Here is a tiny trained network, its code and every weight. The questions are about switching its units off for an input and a class, where a switched-off unit gives its printed mean instead of its output.

import numpy as np


def w(rows, s, z=0):
    codes = np.array(rows[::2]) - 128.0
    scale = np.full(codes.shape[1], s)
    scale[-1] = z or s
    return codes * scale


def f(y):
    return np.maximum(y, 0)


def log_softmax(a):
    a = a - a.max(-1, keepdims=True)
    return a - np.log(np.exp(a).sum(-1, keepdims=True))


def net(x, mask):
    res = np.array(x, float).reshape(1, 3) / 4 @ E
    y = f(res @ A[0][:, :-1].T + A[0][:, -1])
    res = res + np.where(mask, y, B[0][:, -1]) @ B[0][:, :-1]
    return log_softmax(res[-1] @ U[:, :-1].T + U[:, -1])


A, B = {}, {}
E = w([
[52,61,253,63,193,93,39,205],'x0',
[103,77,153,226,172,254,84,127],'x1',
[188,146,175,25,103,212,77,32],'x2',
],0.0099)
A[0] = w([
[183,149,104,184,59,149,142,101,44],'neuron 0',
[142,158,45,146,120,145,171,107,74],'neuron 1',
[107,115,94,163,132,95,120,187,126],'neuron 2',
[127,101,136,199,185,200,82,130,91],'neuron 3',
[129,163,107,36,99,17,116,129,102],'neuron 4',
[164,133,102,46,126,5,159,120,92],'neuron 5',
[136,177,48,105,80,124,189,92,122],'neuron 6',
[107,107,177,100,163,135,70,158,105],'neuron 7',
[117,147,172,198,181,85,193,144,73],'neuron 8',
[129,103,77,148,147,115,133,159,150],'neuron 9',
[151,147,135,69,97,132,62,69,125],'neuron 10',
[142,105,121,205,82,167,172,73,185],'neuron 11',
[100,90,107,176,187,211,109,131,154],'neuron 12',
[142,150,133,75,141,148,68,52,94],'neuron 13',
[73,130,199,86,127,91,73,155,63],'neuron 14',
[89,103,111,84,146,133,117,140,250],'neuron 15',
[122,132,85,142,139,62,99,163,106],'neuron 16',
[79,136,92,174,145,95,113,152,90],'neuron 17',
[70,56,152,68,147,87,92,191,127],'neuron 18',
[85,118,85,170,147,89,228,192,137],'neuron 19',
],0.012)
B[0] = w([
[124,160,143,154,130,170,177,196,169],'neuron 0',
[91,143,121,113,156,151,162,197,181],'neuron 1',
[106,119,169,101,81,149,161,75,191],'neuron 2',
[116,247,155,204,176,115,80,96,204],'neuron 3',
[137,247,147,172,197,120,82,88,219],'neuron 4',
[160,254,156,186,132,67,44,113,218],'neuron 5',
[123,108,99,97,186,136,149,172,207],'neuron 6',
[102,182,106,100,165,161,152,147,211],'neuron 7',
[102,173,188,109,95,215,153,114,172],'neuron 8',
[103,103,141,73,94,114,125,111,175],'neuron 9',
[95,115,166,61,71,173,144,81,189],'neuron 10',
[112,160,94,69,212,91,176,129,209],'neuron 11',
[158,202,116,197,156,89,111,67,219],'neuron 12',
[61,115,196,107,16,166,177,112,180],'neuron 13',
[106,151,162,123,182,199,151,220,210],'neuron 14',
[213,16,22,11,174,55,120,120,227],'neuron 15',
[95,167,174,119,100,153,170,83,175],'neuron 16',
[88,140,166,97,73,168,157,103,173],'neuron 17',
[155,159,91,86,127,137,179,168,252],'neuron 18',
[135,126,143,107,82,144,159,86,230],'neuron 19',
],0.01,0.017)
U = w([
[126,129,122,109,193,165,186,247,81],'0',
[141,174,144,180,165,120,77,91,123],'1',
[114,113,171,94,47,196,168,77,107],'2',
[171,67,51,73,172,71,143,93,246],'3',
[185,76,127,166,82,157,95,139,103],'4',
[132,96,134,169,120,123,86,138,103],'5',
],0.014,0.013)

Each question gives the input, the list of numbers given to net, and the class t.
The units are the neurons (one row each of A and B). Each row of codes is followed by its name. A weight is (code - 128) times the scale printed after its matrix; where a second scale follows, it is the last column's (A, B and U).
mask holds one flag per neuron, in row order. A switched-off neuron (its flag False) gives its mean, the last column of its row in B, instead of its output. The means were averaged over made-up inputs and are rounded, as every weight is.
A unit's drop is (log p(t) with every unit on - log p(t) with that unit switched off) / (log p(t) with every unit on - log p(t) with every unit switched off).
The circuit of an input: a set's keep is (log p(t) with only the set's units on - log p(t) with every unit switched off) / (log p(t) with every unit on - log p(t) with every unit switched off). Starting from the 12 units with the biggest drops (on a tie, the unit counted first), units are removed one at a time, each time the one whose removal leaves the highest keep (on an exact tie, the one counted first), for as long as the keep stays at least 0.8.
circuit, biggest first: the units of the circuit, biggest drop first
unit that matters most: the unit with the biggest drop
k most important neurons: the k neurons with the biggest drops, biggest first
drop when u is switched off: that unit's drop, to one decimal
input [2,-6,-6], class 1: circuit, biggest first	[neuron 5]
input [-3,4,-1], class 1: 2 most important neurons	[neuron 15; neuron 18]
input [-7,-4,7], class 0: 3 most important neurons	[neuron 6; neuron 1; neuron 0]
input [3,3,4], class 2: 3 most important neurons	[neuron 13; neuron 5; neuron 4]
input [-6,6,1], class 0: 4 most important neurons	[neuron 11; neuron 5; neuron 0; neuron 1]
input [-1,-5,-5], class 1: 2 most important neurons	[neuron 5; neuron 4]
input [7,8,1], class 1: 2 most important neurons	[neuron 3; neuron 12]
input [2,-5,3], class 1: 2 most important neurons	[neuron 4; neuron 5]
input [-7,-7,0], class 0: 4 most important neurons	[neuron 6; neuron 1; neuron 0; neuron 12]
input [-2,-1,-3], class 3: 3 most important neurons	[neuron 13; neuron 14; neuron 10]
input [-8,8,2], class 0: 2 most important neurons	[neuron 11; neuron 0]
input [7,-6,-8], class 2: drop when neuron 6 is switched off	0.2
input [5,8,1], class 1: drop when neuron 12 is switched off	0.5
input [-2,8,-6], class 1: unit that matters most	neuron 3
input [8,6,8], class 0: drop when neuron 2 is switched off	0.2
